Below is a small trained network, with its code and all its weights. Each question gives an input and a class and asks what happens when units are switched off, that is, made to give their printed mean instead of their output.

import numpy as np


def w(rows, s, z=0):
    codes = np.array(rows[::2]) - 128.0
    scale = np.full(codes.shape[1], s)
    scale[-1] = z or s
    return codes * scale


def norm(h):
    return h / np.sqrt((h * h).mean(-1, keepdims=True) + 1e-5)


def f(y):
    return y / 2 * (1 + np.tanh(0.7978845608 * (y + 0.044715 * y**3)))


def log_softmax(a):
    a = a - a.max(-1, keepdims=True)
    return a - np.log(np.exp(a).sum(-1, keepdims=True))


def net(x, mask):
    res = np.array(x, float).reshape(1, 7) / 4 @ E
    u = 0
    for l in range(3):
        y = f(norm(res) @ A[l][:, :-1].T + A[l][:, -1])
        res = res + np.where(mask[u : u + 9], y, B[l][:, -1]) @ B[l][:, :-1]
        u += 9
    return log_softmax(norm(res)[-1] @ U[:, :-1].T + U[:, -1])


A, B = {}, {}
E = w([
[71,80,181,140,172,149,156,204,76,138,239,118],'x0',
[149,162,106,8,177,233,141,129,179,2,150,125],'x1',
[81,32,167,20,73,112,43,23,139,144,182,93],'x2',
[108,144,142,137,156,124,140,101,160,145,142,134],'x3',
[132,126,119,126,137,124,123,131,129,129,132,140],'x4',
[184,64,186,113,184,163,195,44,65,132,71,185],'x5',
[26,41,43,175,177,188,127,119,146,104,41,107],'x6',
],0.0083)
A[0] = w([
[130,132,190,137,60,116,210,138,68,103,254,171,101],'0.n1',
[49,80,157,148,221,179,97,180,56,120,149,112,3],'0.n2',
[183,205,96,94,103,96,97,82,97,133,102,133,97],'0.n3',
[174,97,164,86,131,119,184,72,78,109,46,159,67],'0.n4',
[121,77,232,92,188,118,219,98,42,109,97,203,28],'0.n5',
[149,164,181,120,143,77,122,126,121,96,146,120,27],'0.n6',
[149,77,121,51,162,107,148,164,79,120,140,116,67],'0.n7',
[131,106,136,115,104,71,157,160,115,223,119,141,37],'0.n8',
[192,144,149,78,161,216,115,162,153,110,143,89,31],'0.n9',
],0.0072,0.0045)
B[0] = w([
[169,71,136,74,202,166,123,209,166,192,79,42,253],'0.n1',
[172,148,206,105,192,186,76,185,180,180,99,29,189],'0.n2',
[176,83,159,94,161,131,159,139,211,164,50,85,184],'0.n3',
[112,105,65,187,63,172,140,108,199,147,208,218,195],'0.n4',
[94,77,60,198,25,142,160,139,210,124,208,254,229],'0.n5',
[179,95,166,115,63,112,158,180,195,110,71,78,129],'0.n6',
[113,146,132,127,182,143,90,151,131,127,188,171,144],'0.n7',
[67,203,191,103,125,153,146,91,89,173,157,123,170],'0.n8',
[84,195,175,99,110,173,135,110,61,117,171,149,177],'0.n9',
],0.0071,0.0049)
A[1] = w([
[116,140,160,169,67,37,97,109,119,161,76,167,103],'1.n1',
[114,70,157,40,107,101,21,33,140,123,136,140,25],'1.n2',
[71,225,74,152,55,59,22,190,174,53,209,89,60],'1.n3',
[121,172,86,22,157,158,161,80,160,1,141,134,71],'1.n4',
[74,107,129,186,117,75,102,104,118,171,66,130,135],'1.n5',
[95,166,80,113,79,74,99,213,209,124,172,30,52],'1.n6',
[104,100,157,78,111,104,40,50,70,116,170,157,35],'1.n7',
[189,248,119,205,183,132,243,172,64,93,86,184,34],'1.n8',
[79,50,58,142,182,138,105,135,80,82,91,110,2],'1.n9',
],0.0069,0.0042)
B[1] = w([
[115,161,123,140,167,225,110,98,68,124,173,148,195],'1.n1',
[121,117,51,190,130,69,159,159,129,62,178,62,221],'1.n2',
[166,64,88,132,122,169,171,33,119,126,156,246,246],'1.n3',
[49,214,173,105,81,115,100,108,33,133,128,201,249],'1.n4',
[110,184,146,56,122,149,92,169,87,117,114,153,208],'1.n5',
[148,27,139,199,114,168,195,116,165,140,136,255,253],'1.n6',
[181,113,154,200,165,120,169,73,61,51,153,69,166],'1.n7',
[95,97,94,164,91,51,108,88,120,33,209,63,234],'1.n8',
[108,117,162,71,166,120,204,134,143,129,57,128,152],'1.n9',
],0.0086,0.0046)
A[2] = w([
[29,99,79,123,160,147,115,122,152,113,61,139,142],'2.n1',
[179,188,64,121,86,111,54,41,177,107,35,144,65],'2.n2',
[206,157,150,115,133,71,138,145,133,118,167,138,46],'2.n3',
[190,153,157,82,77,93,120,140,156,151,181,165,47],'2.n4',
[145,172,110,86,140,192,130,123,145,80,182,122,225],'2.n5',
[121,126,129,186,122,77,93,112,19,254,125,125,2],'2.n6',
[114,46,140,71,117,93,107,83,121,148,181,80,3],'2.n7',
[129,111,127,203,181,41,139,154,102,36,159,104,54],'2.n8',
[100,155,89,174,129,112,71,176,160,114,139,147,29],'2.n9',
],0.0094,0.0027)
B[2] = w([
[239,158,175,63,104,85,190,113,129,170,66,105,244],'2.n1',
[96,75,175,167,192,159,70,218,150,193,248,91,232],'2.n2',
[159,109,131,88,140,146,191,69,165,112,64,87,179],'2.n3',
[124,95,122,110,146,127,181,119,106,149,8,126,225],'2.n4',
[99,154,101,174,119,95,68,131,86,163,81,130,255],'2.n5',
[78,200,124,73,132,154,99,127,93,72,107,174,244],'2.n6',
[159,156,65,200,121,93,132,139,161,79,117,83,215],'2.n7',
[131,96,124,101,107,87,97,84,151,101,168,62,211],'2.n8',
[141,85,105,118,103,138,125,72,137,94,120,133,142],'2.n9',
],0.012,0.005)
U = w([
[133,52,79,173,106,166,169,93,152,146,151,253,101],'0',
[131,116,72,171,112,52,129,100,132,35,164,44,126],'1',
[63,231,143,76,125,144,76,124,58,114,110,176,127],'2',
[199,117,162,53,144,113,186,140,161,183,36,79,31],'3',
[123,100,163,141,193,156,80,219,157,197,188,90,248],'4',
],0.015,0.0017)

Each question gives the input, the list of numbers given to net, and the class t.
The units are the neurons (one row each of A and B). Each row of codes is followed by its name. A weight is (code - 128) times the scale printed after its matrix; where a second scale follows, it is the last column's (A, B and U).
mask holds one flag per neuron, layer by layer. A switched-off neuron (its flag False) gives its mean, the last column of its row in B, instead of its output. The means were averaged over made-up inputs and are rounded, as every weight is.
A unit's drop is (log p(t) with every unit on - log p(t) with that unit switched off) / (log p(t) with every unit on - log p(t) with every unit switched off).
The circuit of an input: a set's keep is (log p(t) with only the set's units on - log p(t) with every unit switched off) / (log p(t) with every unit on - log p(t) with every unit switched off). Starting from the 12 units with the biggest drops (on a tie, the unit counted first), units are removed one at a time, each time the one whose removal leaves the highest keep (on an exact tie, the one counted first), for as long as the keep stays at least 0.8.
circuit, biggest first: the units of the circuit, biggest drop first
unit that matters most: the unit with the biggest drop
k most important neurons: the k neurons with the biggest drops, biggest first
top k neurons in layer l: the k neurons of layer l with the biggest drops, biggest first
input [-5,0,0,-1,-2,5,7], class 3: circuit, biggest first -> (2.n1)
input [-6,2,-7,-4,-2,8,-6], class 0: top 3 neurons in layer 0 -> (0.n4, 0.n5, 0.n3)
input [-7,-7,6,-1,-4,-1,-5], class 2: 2 most important neurons -> (2.n6, 1.n1)
input [7,4,-8,-1,7,4,7], class 1: 3 most important neurons -> (1.n8, 0.n1, 2.n8)
input [5,-6,-2,3,-4,-6,6], class 0: top 3 neurons in layer 1 -> (1.n6, 1.n4, 1.n3)
input [2,4,1,-3,-1,-6,-8], class 3: 3 most important neurons -> (0.n1, 0.n5, 2.n4)
input [8,4,0,0,-1,4,8], class 3: 2 most important neurons -> (2.n1, 2.n2)
input [-5,4,-2,-4,-5,-4,0], class 4: 3 most important neurons -> (2.n2, 0.n3, 0.n5)
input [-7,3,-8,4,-1,-3,-1], class 1: 2 most important neurons -> (1.n8, 2.n8)
input [-6,4,5,3,1,-4,5], class 4: top 2 neurons in layer 2 -> (2.n2, 2.n4)
input [-6,-5,-1,2,1,1,2], class 4: 4 most important neurons -> (2.n2, 1.n4, 0.n3, 0.n9)
input [1,-2,-5,-1,4,-1,-6], class 3: 3 most important neurons -> (0.n1, 2.n3, 1.n2)
input [-8,7,-1,-3,6,5,-7], class 4: top 2 neurons in layer 0 -> (0.n3, 0.n4)
input [2,-2,5,-4,-8,-5,1], class 0: 3 most important neurons -> (1.n3, 1.n6, 1.n8)
input [0,0,-5,-8,6,-8,0], class 0: unit that matters most -> 1.n3
input [4,7,7,7,2,0,3], class 1: top 2 neurons in layer 2 -> (2.n7, 2.n6)
input [6,8,-8,-2,-6,0,5], class 1: top 2 neurons in layer 0 -> (0.n1, 0.n8)
input [7,8,3,-6,-5,4,-5], class 2: 4 most important neurons -> (2.n2, 2.n5, 0.n9, 1.n4)
input [6,7,-7,-6,6,-4,3], class 1: top 3 neurons in layer 1 -> (1.n8, 1.n5, 1.n1)
input [4,-3,7,-1,4,6,-7], class 1: circuit, biggest first -> (2.n7)
